Below are the code and all the weights of a small trained network. Each question names an input and a class and asks about switching units off, where a switched-off unit gives its printed mean instead of its output.

import numpy as np


def w(rows, s, z=0):
    codes = np.array(rows[::2]) - 128.0
    scale = np.full(codes.shape[1], s)
    scale[-1] = z or s
    return codes * scale


def f(y):
    return y / 2 * (1 + np.tanh(0.7978845608 * (y + 0.044715 * y**3)))


def log_softmax(a):
    a = a - a.max(-1, keepdims=True)
    return a - np.log(np.exp(a).sum(-1, keepdims=True))


def net(x, mask):
    res = np.array(x, float).reshape(1, 3) / 4 @ E
    y = f(res @ A[0][:, :-1].T + A[0][:, -1])
    res = res + np.where(mask, y, B[0][:, -1]) @ B[0][:, :-1]
    return log_softmax(res[-1] @ U[:, :-1].T + U[:, -1])


A, B = {}, {}
E = w([
[117,195,79,100,89,92,169,157,167],'x0',
[65,142,137,224,97,246,82,157,162],'x1',
[70,115,103,211,213,123,72,189,93],'x2',
],0.011)
A[0] = w([
[62,115,133,161,180,188,76,160,2,206],'N1',
[137,174,67,87,166,44,153,162,87,196],'N2',
[202,105,170,78,44,201,197,60,230,255],'N3',
[203,43,198,153,45,166,57,71,153,175],'N4',
[72,78,153,223,195,134,119,161,106,213],'N5',
[83,163,100,183,146,127,93,182,146,26],'N6',
],0.0091,0.0045)
B[0] = w([
[218,40,139,144,137,251,86,131,217,248],'N1',
[181,41,202,148,115,55,161,178,118,200],'N2',
[73,119,124,248,28,29,177,233,28,232],'N3',
[141,137,174,142,95,26,236,129,82,194],'N4',
[223,79,95,199,242,203,58,145,192,247],'N5',
[153,97,76,162,152,255,66,136,187,179],'N6',
],0.0084,0.014)
U = w([
[50,221,70,194,39,165,158,214,139,86],'0',
[86,189,80,62,84,203,97,86,84,2],'1',
[28,213,129,85,159,163,36,57,80,2],'2',
[172,78,184,137,98,14,186,156,79,250],'3',
[104,77,73,219,202,254,24,110,214,254],'4',
[111,215,86,82,87,183,57,32,74,2],'5',
[88,213,139,74,138,185,100,61,92,2],'6',
],0.0084,0.0047)

Each question gives the input, the list of numbers given to net, and the class t.
The units are the neurons (one row each of A and B). Each row of codes is followed by its name. A weight is (code - 128) times the scale printed after its matrix; where a second scale follows, it is the last column's (A, B and U).
mask holds one flag per neuron, in row order. A switched-off neuron (its flag False) gives its mean, the last column of its row in B, instead of its output. The means were averaged over made-up inputs and are rounded, as every weight is.
A unit's drop is (log p(t) with every unit on - log p(t) with that unit switched off) / (log p(t) with every unit on - log p(t) with every unit switched off).
The circuit of an input: a set's keep is (log p(t) with only the set's units on - log p(t) with every unit switched off) / (log p(t) with every unit on - log p(t) with every unit switched off). Starting from all 6 units, units are removed one at a time, each time the one whose removal leaves the highest keep (on an exact tie, the one counted first), for as long as the keep stays at least 0.8.
circuit, biggest first: the units of the circuit, biggest drop first
unit that matters most: the unit with the biggest drop
k most important neurons: the k neurons with the biggest drops, biggest first
drop of u: that unit's drop, to one decimal
input [-3,7,-5], class 3: circuit, biggest first	N4
input [8,-1,4], class 3: 2 most important neurons	N2, N5
input [7,3,-8], class 0: circuit, biggest first	N2, N3
input [1,-2,2], class 3: 4 most important neurons	N5, N1, N6, N2
input [2,2,-2], class 0: 2 most important neurons	N2, N4
input [1,-1,1], class 3: 2 most important neurons	N5, N1
input [-3,-8,7], class 4: 2 most important neurons	N3, N4
input [6,2,-2], class 0: 2 most important neurons	N4, N2
input [2,-3,3], class 3: 2 most important neurons	N5, N1
input [7,5,-8], class 0: drop of N2	0.2
input [-8,7,-4], class 3: drop of N4	1.0
input [-2,2,-8], class 3: drop of N6	0.0
input [6,4,-6], class 0: drop of N2	0.2
input [8,2,-4], class 0: unit that matters most	N4
